Small tables with named rows and columns. After each table, cells are looked up by row and column.

Tolineb =
           Tudu   Resomo
Vaseka   81.668   29.289
Bazove    0.412  -24.797
Gibufo  -48.752  -82.945
Sefet    50.023   -6.231
Pup      39.281   32.163

Pup, Tudu -> 39.281
Sefet, Resomo -> -6.231
Vaseka, Resomo -> 29.289
Gibufo, Resomo -> -82.945
Bazove, Tudu -> 0.412
Sefet, Tudu -> 50.023
Vaseka, Tudu -> 81.668
Bazove, Resomo -> -24.797
Pup, Resomo -> 32.163

Table Sizibe
	Fod	Zoz	Bez
Vogotob	-5.4	2.5	8.1
Rusosu	-6.2	-0.1	7.8
Reket	-6.8	-2.6	7.5

Fod of Reket: -6.8
Fod of Vogotob: -5.4
Fod of Rusosu: -6.2
Zoz of Vogotob: 2.5
Bez of Vogotob: 8.1
Zoz of Reket: -2.6
Which row has the largest Bez? Vogotob

Fus =
cols = Peka, Zil, Pasumu, Nuva, Mub, Kup, Pak
Rusi: [184, 237, 180, 181, 105, 106, 60]
Mizi: [160, 159, 116, 189, 170, 125, 44]
Zudul: [206, 150, 217, 162, 139, 90, 49]
Doruzo: [179, 221, 134, 36, 91, 81, 50]
Gosa: [186, 200, 193, 201, 139, 229, 56]

What is the Pak of Rusi in Fus?
60
What is the Zil of Mizi in Fus?
159
What is the Peka of Rusi in Fus?
184
What is the Nuva of Rusi in Fus?
181
What is the Pak of Doruzo in Fus?
50
What is the Mub of Rusi in Fus?
105
What is the Kup of Gosa in Fus?
229
What is the Mub of Doruzo in Fus?
91
What is the Nuva of Doruzo in Fus?
36
What is the Kup of Rusi in Fus?
106
What is the Peka of Doruzo in Fus?
179
What is the Pasumu of Rusi in Fus?
180
What is the Pasumu of Mizi in Fus?
116
What is the Nuva of Zudul in Fus?
162
What is the Pasumu of Zudul in Fus?
217
What is the Mub of Gosa in Fus?
139
What is the Zil of Zudul in Fus?
150
What is the Nuva of Mizi in Fus?
189
What is the Mub of Mizi in Fus?
170
Which row has the largest Kup? Gosa

Sar
|  | Zafedel | Norinam | Gefunof | Mopo | Vudez | Mimovid | Tugodu | Sopa | Pep | Tugop |
|---|---|---|---|---|---|---|---|---|---|---|
| Kopog | 5.0 | 4.9 | 5.1 | 4.9 | 4.7 | 4.0 | 4.6 | 4.1 | 4.6 | 5.3 |
| Pabosa | 3.2 | 3.1 | 4.9 | 3.6 | 4.4 | 4.6 | 4.8 | 3.3 | 5.2 | 3.6 |
| Pefe | 4.5 | 4.5 | 4.8 | 5.8 | 5.4 | 3.5 | 4.6 | 5.2 | 3.4 | 4.4 |
| Deruga | 5.3 | 5.3 | 4.5 | 4.6 | 5.0 | 4.1 | 5.4 | 4.5 | 3.5 | 4.9 |
| Buto | 2.9 | 2.5 | 5.2 | 2.7 | 4.4 | 4.2 | 5.3 | 2.8 | 4.6 | 3.6 |
| Ginepid | 3.9 | 2.4 | 6.6 | 6.0 | 4.7 | 6.3 | 6.0 | 4.7 | 8.8 | 5.2 |
| Vimupig | 4.9 | 4.8 | 4.4 | 4.6 | 4.9 | 4.3 | 5.4 | 4.8 | 3.6 | 4.5 |
| Zibatig | 4.2 | 2.9 | 5.5 | 6.8 | 4.1 | 7.1 | 5.4 | 7.2 | 7.9 | 4.5 |
| Pip | 4.2 | 3.1 | 6.7 | 5.9 | 5.2 | 4.4 | 5.5 | 4.0 | 6.6 | 5.5 |
| Duz | 3.3 | 3.0 | 4.9 | 3.8 | 4.2 | 4.8 | 4.4 | 3.7 | 5.9 | 4.3 |
| Zuvupu | 4.7 | 4.5 | 4.4 | 4.3 | 4.2 | 5.3 | 5.0 | 4.5 | 5.2 | 4.6 |
| Liruma | 3.4 | 3.0 | 4.7 | 8.2 | 4.5 | 5.5 | 3.1 | 8.4 | 6.2 | 3.3 |

Tugop of Zibatig = 4.5
Mimovid of Pabosa = 4.6
Zafedel of Zuvupu = 4.7
Vudez of Vimupig = 4.9
Zafedel of Vimupig = 4.9
Tugop of Pabosa = 3.6
Tugodu of Duz = 4.4
Vudez of Pefe = 5.4
Tugop of Deruga = 4.9
Mopo of Pefe = 5.8
Sopa of Deruga = 4.5
Zafedel of Liruma = 3.4
Tugodu of Pefe = 4.6
Gefunof of Vimupig = 4.4
Mimovid of Pip = 4.4
Which row has the largest Tugop? Pip

Table Popib
	Fudagep	Nev	Sasadi	Sofu
Sado	-22.3	-83.6	2.5	-27.4
Mazaz	23.9	-18.9	19.5	-5.6
Voz	-5.0	64.5	8.0	-0.7
Gokitu	-16.2	14.5	-29.6	-17.0
Vik	5.0	-1.8	38.1	-41.1
Detebal	-14.5	-46.9	16.9	-38.4
Disele	-30.7	85.7	12.5	-9.9

Sofu of Sado = -27.4
Sasadi of Gokitu = -29.6
Sasadi of Sado = 2.5
Nev of Disele = 85.7
Sofu of Mazaz = -5.6
Sasadi of Mazaz = 19.5
Nev of Detebal = -46.9
Sofu of Gokitu = -17.0
Fudagep of Detebal = -14.5
Sasadi of Disele = 12.5
Sofu of Voz = -0.7
Row with the largest Fudagep: Mazaz

Kamube:
|  | Piziko | Rivuz | Fifubep |
|---|---|---|---|
| Melitul | 24 | 41 | 68 |
| Gunog | 71 | 40 | 70 |
| Fab | 78 | 45 | 66 |
| Degika | 85 | 42 | 63 |
| Zek | 82 | 43 | 66 |
| Mus | 52 | 45 | 66 |

Fifubep of Mus = 66
Fifubep of Degika = 63
Piziko of Melitul = 24
Rivuz of Gunog = 40
Fifubep of Zek = 66
Rivuz of Degika = 42
Fifubep of Fab = 66
Fifubep of Gunog = 70
Piziko of Degika = 85
Piziko of Mus = 52
Fifubep of Melitul = 68
Piziko of Gunog = 71
Rivuz of Melitul = 41
Rivuz of Fab = 45

Vidid:
          Tego  Gafon    Nor   Tamu  Govavol    Bag
Kabiko   53637  31332  80873  48670    49691  88839
Bot      28833  23729  65757  43020    51140  50299
Fon      17660  42373  48248  51929    73378  68152
Menilo   64207  33265  72301  43979    33941  68100
Lis      31392  78834  37035  65612    69858  67962
Ginisut  43266  78487  39450  63264    70324  43403
Zap      81771  27940  65908  39088    34262  72029

Fon, Nor => 48248
Bot, Bag => 50299
Zap, Tego => 81771
Kabiko, Bag => 88839
Fon, Govavol => 73378
Bot, Nor => 65757
Fon, Bag => 68152
Menilo, Tego => 64207
Lis, Gafon => 78834
Zap, Nor => 65908
Bot, Tego => 28833
Kabiko, Nor => 80873
Lis, Govavol => 69858
Menilo, Bag => 68100

Vule =
,Tekap,Risubub,Gugok,Rul,Susibe
Dako,-37224,54746,54331,57515,29937
Bur,73014,-90385,35920,10351,-35901
Nusos,3938,61511,-12605,11910,1118
Ruku,10257,2978,44260,-20038,35527
Nivet,3112,53062,-33301,68244,-44175
Ganovod,-9053,60012,-14226,70977,-8137
Mokan,8306,-22310,19973,38275,10664
Nadife,39238,-56280,64038,-24838,28650
Gok,14620,-1830,51822,1818,8508

Nadife, Rul => -24838
Ruku, Gugok => 44260
Nusos, Gugok => -12605
Mokan, Susibe => 10664
Bur, Susibe => -35901
Ruku, Tekap => 10257
Ganovod, Tekap => -9053
Gok, Gugok => 51822
Gok, Risubub => -1830
Ganovod, Susibe => -8137
Bur, Risubub => -90385
Mokan, Risubub => -22310
Nivet, Tekap => 3112
Mokan, Rul => 38275
Nivet, Gugok => -33301
Ganovod, Rul => 70977
Ruku, Rul => -20038
Nusos, Rul => 11910

Vased =
           Fur  Femor  Ditupa  Milaler   Lami   Molo
Sisen    -13.3   22.8     8.9     36.9   33.2   11.7
Videb     26.7   -2.6    31.3      9.9    2.2    8.2
Mul       46.0  -12.6   -63.2     29.7   51.4   48.7
Tet        7.0   26.3    67.4    -16.8  -56.2  -28.2
Kuzavet   88.0  -16.0   -36.7     16.1   32.2   39.8
Piv      -10.4    8.1    83.2     11.6   35.1    2.7
Sesokap    2.5    0.2    99.6    -34.7  -63.2  -36.4
Siz      -25.7   29.4    53.0      4.0  -30.9  -22.7
Vap       59.2  -22.4    63.0    -17.3  -84.9  -26.7
Lorabe     5.2   14.9    10.4      2.3   34.9   27.9
Ped      -18.0   45.9    50.3    -11.5  -50.6  -26.3
Vodaki    16.7   -1.5    74.0    -26.2  -45.9  -20.1
Gab       11.5  -23.3   -34.6     19.3   74.9   44.3

Ped, Fur => -18.0
Kuzavet, Ditupa => -36.7
Tet, Molo => -28.2
Sesokap, Femor => 0.2
Lorabe, Femor => 14.9
Kuzavet, Milaler => 16.1
Sisen, Molo => 11.7
Tet, Milaler => -16.8
Kuzavet, Lami => 32.2
Row with the largest Lami: Gab

Megigik:
|  | Ges | Rukof |
|---|---|---|
| Loboda | -7.605 | 4.308 |
| Lomaru | -1.873 | 3.337 |
| Kipema | -1.035 | -4.789 |
| Sinu | -2.530 | 5.172 |
| Bopo | -3.936 | 1.044 |

Sinu, Ges: -2.530
Loboda, Rukof: 4.308
Kipema, Rukof: -4.789
Bopo, Rukof: 1.044
Loboda, Ges: -7.605
Sinu, Rukof: 5.172
Kipema, Ges: -1.035
Lomaru, Rukof: 3.337
Bopo, Ges: -3.936
Lomaru, Ges: -1.873

Pudukid:
,Teg,Vip,Gigasav,Lemeni,Lete,Bopupuf,Seb
Kefitet,169,223,149,119,178,184,240
Piz,184,166,171,63,176,180,193
Zotusus,169,206,153,124,172,176,220
Zad,169,222,149,119,178,184,240
Nudon,163,190,162,96,184,197,184
Pobo,104,170,81,130,199,149,158

Piz, Gigasav => 171
Piz, Lete => 176
Zotusus, Vip => 206
Zotusus, Teg => 169
Kefitet, Lete => 178
Nudon, Lete => 184
Piz, Lemeni => 63
Piz, Seb => 193
Kefitet, Seb => 240
Nudon, Gigasav => 162
Zad, Teg => 169
Nudon, Seb => 184
Zad, Bopupuf => 184
Zad, Gigasav => 149
Zad, Seb => 240
Pobo, Gigasav => 81

Bogoki:
         Relepe    Rup  Fugel    Zed  Narut    Fam
Lesir      4074   3336   -294   2544  -5657   2487
Vite      -2378  -4331  -3125  -1125  -1390  -1881
Vibo      -2718   -490    102   1290  -3778  -3220
Raru      -8114  -1367  -2189  -6794  -1504  -6330
Romin      -819   -636  -4069   -509  -1575  -1273
Rurag     -5029   -878    -13  -6010  -4845  -3190
Vetu      -2042  -2905  -3864   1158   -311   -878
Dofopus     965  -4290  -2427  -1715  -8506  -3674
Lal         124  -3173   5862  -8027  -2449   5399
Zunel     -2840   -478   -795    320    553  -1973
Tuku       3302    470  -2424    528  -4953   2012
Gomop      2915  -9141    302  -3540  -7383  -4929

Relepe of Romin is -819
Fugel of Vibo is 102
Fugel of Tuku is -2424
Rup of Zunel is -478
Fugel of Dofopus is -2427
Fam of Rurag is -3190
Narut of Vetu is -311
Fam of Gomop is -4929
Relepe of Zunel is -2840
Row with the largest Fam: Lal

